Here is a tiny trained network, its code and every weight. The questions are about switching its units off for an input and a target symbol, where a switched-off unit gives its printed mean instead of its output.

import numpy as np


def w(rows, s, z=0):
    codes = np.array(rows[::2]) - 128.0
    scale = np.full(codes.shape[1], s)
    scale[-1] = z or s
    return codes * scale


def f(y):
    return np.maximum(y, 0)


def softmax(a):
    e = np.exp(a - a.max(-1, keepdims=True))
    return e / e.sum(-1, keepdims=True)


def log_softmax(a):
    a = a - a.max(-1, keepdims=True)
    return a - np.log(np.exp(a).sum(-1, keepdims=True))


def net(x, mask):
    ids = ['βγθμξπψ'.index(c) for c in x.split()]
    T = len(ids)
    res = E[ids] + P[:T]
    r = res
    for j in range(3):
        rows = slice(2 * j, 2 * j + 2)
        q, k, v = (r @ M[0][rows].T for M in (Q, K, V))
        z = softmax(np.where(np.tri(T) > 0, q @ k.T / 2**0.5, -1e9)) @ v
        o = O[0][rows]
        res = res + np.where(mask[j], z, o[:, -1]) @ o[:, :-1]
    y = f(res @ A[0][:, :-1].T + A[0][:, -1])
    res = res + np.where(mask[3:19], y, B[0][:, -1]) @ B[0][:, :-1]
    return log_softmax(res[-1] @ U[:, :-1].T + U[:, -1])


Q, K, V, O, A, B = {}, {}, {}, {}, {}, {}
E = w([
[33,132,186],'β',
[61,41,141],'γ',
[100,250,76],'θ',
[135,100,24],'μ',
[252,83,192],'ξ',
[104,3,36],'π',
[59,100,235],'ψ',
],0.014)
P = w([
[247,107,144],'0',
[139,116,130],'1',
[125,122,126],'2',
[119,127,129],'3',
[102,135,127],'4',
[94,133,126],'5',
[86,130,128],'6',
[79,138,120],'7',
[72,138,120],'8',
[66,137,117],'9',
[62,138,113],'10',
[59,137,112],'11',
[60,133,117],'12',
],0.012)
Q[0] = w([
[89,101,48],'head 0',
[117,127,134],'head 0',
[122,145,86],'head 1',
[97,247,88],'head 1',
[79,105,128],'head 2',
[47,124,217],'head 2',
],0.015)
K[0] = w([
[10,161,73],'head 0',
[169,108,148],'head 0',
[44,133,94],'head 1',
[107,175,227],'head 1',
[141,137,48],'head 2',
[218,141,76],'head 2',
],0.013)
V[0] = w([
[37,175,96],'head 0',
[206,71,108],'head 0',
[89,144,48],'head 1',
[94,255,56],'head 1',
[190,74,131],'head 2',
[86,46,65],'head 2',
],0.0094)
O[0] = w([
[196,86,124,183],'head 0',
[126,101,37,139],'head 0',
[174,154,41,216],'head 1',
[142,138,97,98],'head 1',
[130,2,55,195],'head 2',
[120,49,195,252],'head 2',
],0.0068,0.0033)
A[0] = w([
[134,221,188,91],'neuron 0',
[104,129,189,32],'neuron 1',
[105,87,178,78],'neuron 2',
[113,193,204,156],'neuron 3',
[206,114,161,95],'neuron 4',
[139,86,152,179],'neuron 5',
[242,112,172,69],'neuron 6',
[109,125,212,35],'neuron 7',
[75,205,115,216],'neuron 8',
[134,98,49,140],'neuron 9',
[127,176,132,189],'neuron 10',
[145,167,58,120],'neuron 11',
[201,114,160,102],'neuron 12',
[234,113,157,32],'neuron 13',
[169,67,119,117],'neuron 14',
[6,144,154,2],'neuron 15',
],0.015,0.0086)
B[0] = w([
[43,50,68,165],'neuron 0',
[159,211,64,137],'neuron 1',
[110,252,149,167],'neuron 2',
[217,89,177,173],'neuron 3',
[125,184,49,134],'neuron 4',
[64,180,57,204],'neuron 5',
[59,155,31,136],'neuron 6',
[133,227,104,141],'neuron 7',
[168,115,220,223],'neuron 8',
[201,96,151,255],'neuron 9',
[59,145,177,176],'neuron 10',
[129,235,110,191],'neuron 11',
[143,163,12,134],'neuron 12',
[2,165,62,132],'neuron 13',
[120,186,161,208],'neuron 14',
[206,58,75,179],'neuron 15',
],0.0071,0.0096)
U = w([
[99,157,195,129],'β',
[6,119,120,132],'γ',
[139,215,147,123],'θ',
[182,139,110,246],'μ',
[54,181,43,5],'ξ',
[118,45,107,52],'π',
[143,94,207,142],'ψ',
],0.011,0.0023)

Each question gives the input, a string of symbols that net reads in full, and the target symbol t.
The units are the heads (2 rows each of Q, K, V and O) and the neurons (one row each of A and B). Each row of codes is followed by its name. A weight is (code - 128) times the scale printed after its matrix; where a second scale follows, it is the last column's (O, A, B and U).
mask holds one flag per unit, heads first, then neurons. A switched-off unit (its flag False) gives its mean, the last column of its rows in O or B, instead of its output. The means were averaged over made-up inputs and are rounded, as every weight is.
A unit's drop is (log p(t) with every unit on - log p(t) with that unit switched off) / (log p(t) with every unit on - log p(t) with every unit switched off).
The circuit of an input: a set's keep is (log p(t) with only the set's units on - log p(t) with every unit switched off) / (log p(t) with every unit on - log p(t) with every unit switched off). Starting from the 12 units with the biggest drops (on a tie, the unit counted first), units are removed one at a time, each time the one whose removal leaves the highest keep (on an exact tie, the one counted first), for as long as the keep stays at least 0.8.
circuit, biggest first: the units of the circuit, biggest drop first
most important unit: the unit with the biggest drop
k most important neurons: the k neurons with the biggest drops, biggest first
which heads matter: for each layer, one digit per head in row order, 1 if its drop is at least 0.15 and else 0, layers parted by /
drop of u: that unit's drop, to one decimal
input ξ ξ γ ξ, target γ: circuit, biggest first	(head 0; head 1; neuron 9)
input μ θ γ ψ, target γ: most important neuron	(neuron 9)
input ψ β ψ, target θ: which heads matter	010
input ψ β γ θ γ μ μ μ θ ξ ψ, target θ: which heads matter	001
input ξ θ γ, target γ: which heads matter	011
input μ β μ γ ψ μ π π θ ξ, target ξ: which heads matter	000
input θ μ μ π ξ μ μ μ β, target ψ: circuit, biggest first	(neuron 8; neuron 15; neuron 3)
input β θ μ μ ξ ξ μ γ π θ μ ξ β, target θ: circuit, biggest first	(neuron 2; neuron 7; neuron 1; head 1)
input π μ θ μ μ β μ θ μ, target θ: circuit, biggest first	(head 2; neuron 11)
input ξ μ μ β, target π: which heads matter	101
input π π π θ μ μ θ ξ β μ β, target ξ: which heads matter	101
input π μ μ γ π ξ ψ ψ ψ, target ξ: which heads matter	001
input μ θ μ θ θ ξ μ θ μ, target θ: 2 most important neurons	(neuron 11; neuron 15)
input ψ π γ, target γ: most important unit	neuron 5
input ξ μ ψ γ μ ξ γ ψ π μ ψ θ, target ψ: 2 most important neurons	(neuron 8; neuron 3)
input ξ ψ ξ π θ μ β, target π: drop of neuron 15	0.7
input π μ θ ψ, target ξ: drop of head 1	0.1
input ξ μ μ μ μ μ ξ μ μ ψ, target π: drop of neuron 5	0.0
